Each row has a hidden trait or not; one of two labels after the row says which. A new part has a new trait and new labels.
In the rows, 128 means zero.
[110 115 133 114 132 154 120 136 161 131 140 129 142 124 137 111 153 101
 120 155 143 131 116 125 121 135 114 142  87 110 121 106 108 136 125 141
 130 135 125 154 175 140 121]
Y
[ 83 110 133 134 130 140 149 121 157 129 122 126 138 164 131 116  95 129
 132 144 115 101 130 120 114 131 143 147 174 106 114  70 149 129 129 109
 131 131 160 151 128 143 130]
X
[121 101 125 121 174 121 200 133 118 128 119 139 135 143 131 130 149 121
 141 173 109 115 122 120 126 129 157 133 162 121 126  90 126 131 122 127
 124 113 110 149 125 130 125]
Y
[ 85 165 134 118 120 164 147 128 122 134 134 137 125 115 134 124  72 151
 157 130 121 122 122 124 111 136 114 118 218 117 131 103 146 133 125 124
 131 121 137 105 121 124 126]
Y
[114 163 141 117 123 164 119 132 132 134 133 132 127 117 131 120 155 156
 147 141 132 134 129 128 118 133 114 121 180 115 132 116 134 130 124 134
 130 125 121 105 135 131 120]
Y
[108 100 126 127 157 117 226 131 123 124 114 135 137 155 136 129 137 102
 143 167 109 110 120 120 137 130 157 145 150 127 121  69 113 134 123 120
 126 114 119 168 120 140 127]
Y
[128 119 136 129 125  86 114 129 113 124 121 125 137 144 128 134 133 116
 142 154 116 122 132 127 140 130 141 139 105 131 130  87 105 129 128 134
 126 120 103 161 138 132 117]
Y
[108 157 140 131 104  63  72 126 111 127 126 119 131 144 127 135 106 120
 159 144 116 114 136 130 133 135 125 146 127 125 130  79  90 130 132 128
 127 124 108 126 129 130 115]
Y
[137 134 147 130 117 114 180 145 125 141 116 124 131 149 120 122 255 176
 153 145 126 135 145 130 144 130 133 141 114 112 130 161  99 126 123 126
 123 125 120 131 164 139 121]
Y
[ 80 111 120 115 182  84 191 134 111 127 127 140 132 147 124 133  76 124
 138 164 147 109 127 119 112 135 127 124 105 122 131  87 136 125 128 126
 124 156 119 105 166 109 134]
X
[ 79 125 123 120 121 102 218 146 138 141 120 119 135 158 130 125 213 131
 159 130 108 105 117 124 145 133 124 151 153 133 117 163 104 125 135 116
 133 119 162 104 149 121 129]
X
[133 101 118 118 168 101  62 126 144 126 137 118 146 137 129 127 159 111
 126 154 120 114 116 120 137 128 144 137 172 125 121  69 121 125 133 135
 131 133 128 158 152 136 115]
Y
[158 122 120 117 133 166  70 120 151 133 128 126 132 120 133 118 255 144
 126 128 141 135 127 128 131 133 113 131 115 132 122 100 129 123 134 130
 130 142 146 140 183 108 117]
X
[160 118 121 122 153 141  74 120 128 138 113 131 127 137 134 129 255 146
 145 132 115 121 135 128 120 133 111 140 141 141 126  73 129 122 135 117
 125 135 149 133 166 108 114]
X
[123 110 126 120 177 165 199 133 138 139 120 138 126 132 123 121 255 179
 146 166 111 125 130 126 130 128 160 124 244 110 120 161 149 129 124 112
 124 122 142 105 123 151 132]
Y
[116 136 131 117 179 123  59 136 126 135 133 120 139 133 120 130 124 146
 138 132 127 124 127 121 128 126 149 112 242 120 134 109 162 123 129 132
 131 136 135 112 126 125 123]
Y
[108 158 140 121 134 116 133 132 120 138 128 131 130 139 128 126 109 139
 158 148 110 112 130 124 110 134 128 135 194 112 133  82 128 130 125 126
 126 119 128 102 123 122 116]
Y
[ 90 160 134 116 117 147 108 132 136 129 137 125 130 120 135 122  99 119
 146 129 124 123 117 123 126 134 118 126 180 124 126  90 128 132 129 133
 134 120 136 109 127 133 122]
Y
[130 126 127 134 105 158 138 119 146 125 115 139 124 143 135 117 116 161
 137 164 124 110 144 131 115 138 116 148 114 109 118  72 129 135 128 110
 125 137 130 146 144 130 124]
X
[ 78 121 130 121 118 112 227 140 126 123 121 139 126 141 124 123  95 171
 132 154 154 134 142 130 120 137 112 132  96 114 127 117 109 128 126 128
 127 157 112 113 186 110 135]
X
[174 160 155 134 109 122 104 132 111 139 122 123 140 154 126 126  58 117
 139 105 112 124 141 128 116 123 111 131 102 139 147  61 137 119 128 147
 127 105 116 168 118  95 112]
Y
[ 99 104 147 129 144 132 151 145 153 133 125 119 147 161 120 115  75 167
 124 132 154 123 144 125 126 127 140 126 108 113 127  84 165 123 127 125
 131 153 146 160 183 135 135]
X
[ 77 124 128 121 108 110 233 147 137 131 122 122 133 153 134 122 124 127
 151 128 123 110 120 124 142 137 116 151  97 132 118 119 102 130 133 120
 133 123 162 116 168 122 132]
X
[135 108 126 119 155 136 150 129 129 128 124 137 131 126 127 126 225 160
 138 178 132 136 133 129 132 133 137 130 132 113 126 126 112 131 123 128
 124 134 108 136 165 136 123]
Y
[111 103 129 119 138 116 110 131 139 124 134 126 141 126 133 125 159 110
 126 168 128 125 119 124 140 132 138 140 106 119 121  93 100 135 127 137
 129 128 108 161 158 148 121]
Y
